Below is a small trained network, with its code and all its weights. Each question gives an input and a class and asks what happens when units are switched off, that is, made to give their printed mean instead of their output.

import numpy as np


def w(rows, s, z=0):
    codes = np.array(rows[::2]) - 128.0
    scale = np.full(codes.shape[1], s)
    scale[-1] = z or s
    return codes * scale


def norm(h):
    return h / np.sqrt((h * h).mean(-1, keepdims=True) + 1e-5)


def f(y):
    return y / 2 * (1 + np.tanh(0.7978845608 * (y + 0.044715 * y**3)))


def log_softmax(a):
    a = a - a.max(-1, keepdims=True)
    return a - np.log(np.exp(a).sum(-1, keepdims=True))


def net(x, mask):
    res = np.array(x, float).reshape(1, 2) / 4 @ E
    u = 0
    for l in range(4):
        y = f(norm(res) @ A[l][:, :-1].T + A[l][:, -1])
        res = res + np.where(mask[u : u + 7], y, B[l][:, -1]) @ B[l][:, :-1]
        u += 7
    return log_softmax(norm(res)[-1] @ U[:, :-1].T + U[:, -1])


A, B = {}, {}
E = w([
[97,246,145,152,150,118],'x0',
[133,151,22,201,144,173],'x1',
],0.013)
A[0] = w([
[132,103,126,132,118,97,125],'L0N0',
[132,112,133,125,129,123,130],'L0N1',
[125,180,31,167,125,141,164],'L0N2',
[139,84,130,110,126,136,94],'L0N3',
[120,253,143,128,132,124,217],'L0N4',
[109,95,122,141,119,124,150],'L0N5',
[127,106,30,166,131,143,3],'L0N6',
],0.032,0.0041)
B[0] = w([
[107,107,139,128,141,144,146],'L0N0',
[118,111,148,129,131,152,138],'L0N1',
[76,84,105,124,241,199,255],'L0N2',
[47,92,131,118,152,124,167],'L0N3',
[73,237,180,156,101,70,252],'L0N4',
[173,146,170,83,187,166,149],'L0N5',
[223,177,122,137,4,67,225],'L0N6',
],0.041,0.026)
A[1] = w([
[242,63,89,69,80,153,91],'L1N0',
[119,2,139,99,147,152,37],'L1N1',
[120,156,136,112,42,75,96],'L1N2',
[206,50,119,138,141,154,71],'L1N3',
[172,123,150,73,1,96,38],'L1N4',
[119,39,137,85,142,135,5],'L1N5',
[187,185,174,98,39,66,8],'L1N6',
],0.029,0.0013)
B[1] = w([
[213,190,129,70,154,195,227],'L1N0',
[193,67,123,73,106,156,219],'L1N1',
[157,144,79,109,89,141,210],'L1N2',
[185,182,91,80,128,145,169],'L1N3',
[163,229,192,129,242,252,210],'L1N4',
[96,63,161,137,95,131,199],'L1N5',
[150,77,40,138,72,44,255],'L1N6',
],0.035,0.018)
A[2] = w([
[142,187,174,196,51,81,55],'L2N0',
[85,146,156,96,165,100,12],'L2N1',
[160,172,141,151,3,53,4],'L2N2',
[80,127,181,101,152,135,136],'L2N3',
[88,160,198,142,117,123,61],'L2N4',
[152,156,94,107,20,11,56],'L2N5',
[109,142,100,196,169,127,113],'L2N6',
],0.031,0.0026)
B[2] = w([
[167,68,41,82,72,50,248],'L2N0',
[149,91,147,129,121,169,178],'L2N1',
[102,125,85,66,8,46,240],'L2N2',
[150,121,187,159,128,152,186],'L2N3',
[229,70,41,149,122,185,204],'L2N4',
[66,205,133,103,69,2,252],'L2N5',
[88,59,190,122,153,113,190],'L2N6',
],0.03,0.017)
A[3] = w([
[80,130,173,123,93,146,206],'L3N0',
[119,3,194,96,93,132,120],'L3N1',
[73,116,176,42,110,128,181],'L3N2',
[154,166,191,141,166,150,83],'L3N3',
[148,189,168,147,104,126,252],'L3N4',
[40,132,122,196,209,154,51],'L3N5',
[51,163,155,171,209,149,57],'L3N6',
],0.034,0.0027)
B[3] = w([
[177,96,86,132,153,111,160],'L3N0',
[163,103,200,254,65,144,250],'L3N1',
[153,99,146,176,115,121,192],'L3N2',
[139,78,76,115,69,126,184],'L3N3',
[124,10,88,55,133,161,174],'L3N4',
[63,99,90,147,170,141,239],'L3N5',
[83,157,75,159,161,155,229],'L3N6',
],0.04,0.024)
U = w([
[155,46,218,220,64,141,205],'0',
[91,155,90,104,29,6,176],'1',
[230,172,81,59,143,197,181],'2',
[21,120,57,174,202,161,234],'3',
[85,180,204,103,132,145,10],'4',
[117,143,189,102,196,89,4],'5',
[94,158,218,78,187,110,8],'6',
[103,149,203,84,194,100,2],'7',
],0.017,0.0087)

Each question gives the input, the list of numbers given to net, and the class t.
The units are the neurons (one row each of A and B). Each row of codes is followed by its name. A weight is (code - 128) times the scale printed after its matrix; where a second scale follows, it is the last column's (A, B and U).
mask holds one flag per neuron, layer by layer. A switched-off neuron (its flag False) gives its mean, the last column of its row in B, instead of its output. The means were averaged over made-up inputs and are rounded, as every weight is.
A unit's drop is (log p(t) with every unit on - log p(t) with that unit switched off) / (log p(t) with every unit on - log p(t) with every unit switched off).
The circuit of an input: a set's keep is (log p(t) with only the set's units on - log p(t) with every unit switched off) / (log p(t) with every unit on - log p(t) with every unit switched off). Starting from the 12 units with the biggest drops (on a tie, the unit counted first), units are removed one at a time, each time the one whose removal leaves the highest keep (on an exact tie, the one counted first), for as long as the keep stays at least 0.8.
circuit, biggest first: the units of the circuit, biggest drop first
unit that matters most: the unit with the biggest drop
top k neurons: the k neurons with the biggest drops, biggest first
top k neurons in layer l: the k neurons of layer l with the biggest drops, biggest first
drop when u is switched off: that unit's drop, to one decimal
input [-1,1], class 2: circuit, biggest first : (L0N6 L1N4)
input [-7,0], class 0: top 2 neurons in layer 0 : (L0N4 L0N3)
input [-4,-7], class 0: unit that matters most : L0N6
input [0,7], class 2: top 3 neurons : (L0N4 L0N6 L0N2)
input [-5,3], class 2: top 2 neurons : (L0N4 L1N4)
input [-5,0], class 0: top 2 neurons : (L0N4 L0N3)
input [3,8], class 3: top 2 neurons : (L0N2 L1N6)
input [4,1], class 3: top 2 neurons : (L0N6 L0N2)
input [0,6], class 2: top 3 neurons : (L0N4 L0N6 L0N2)
input [-3,5], class 2: drop when L0N6 is switched off : 0.5
input [-1,-1], class 0: drop when L0N6 is switched off : 4.6
input [-6,8], class 2: drop when L0N4 is switched off : 1.5
input [0,-5], class 0: top 2 neurons in layer 0 : (L0N6 L0N4)
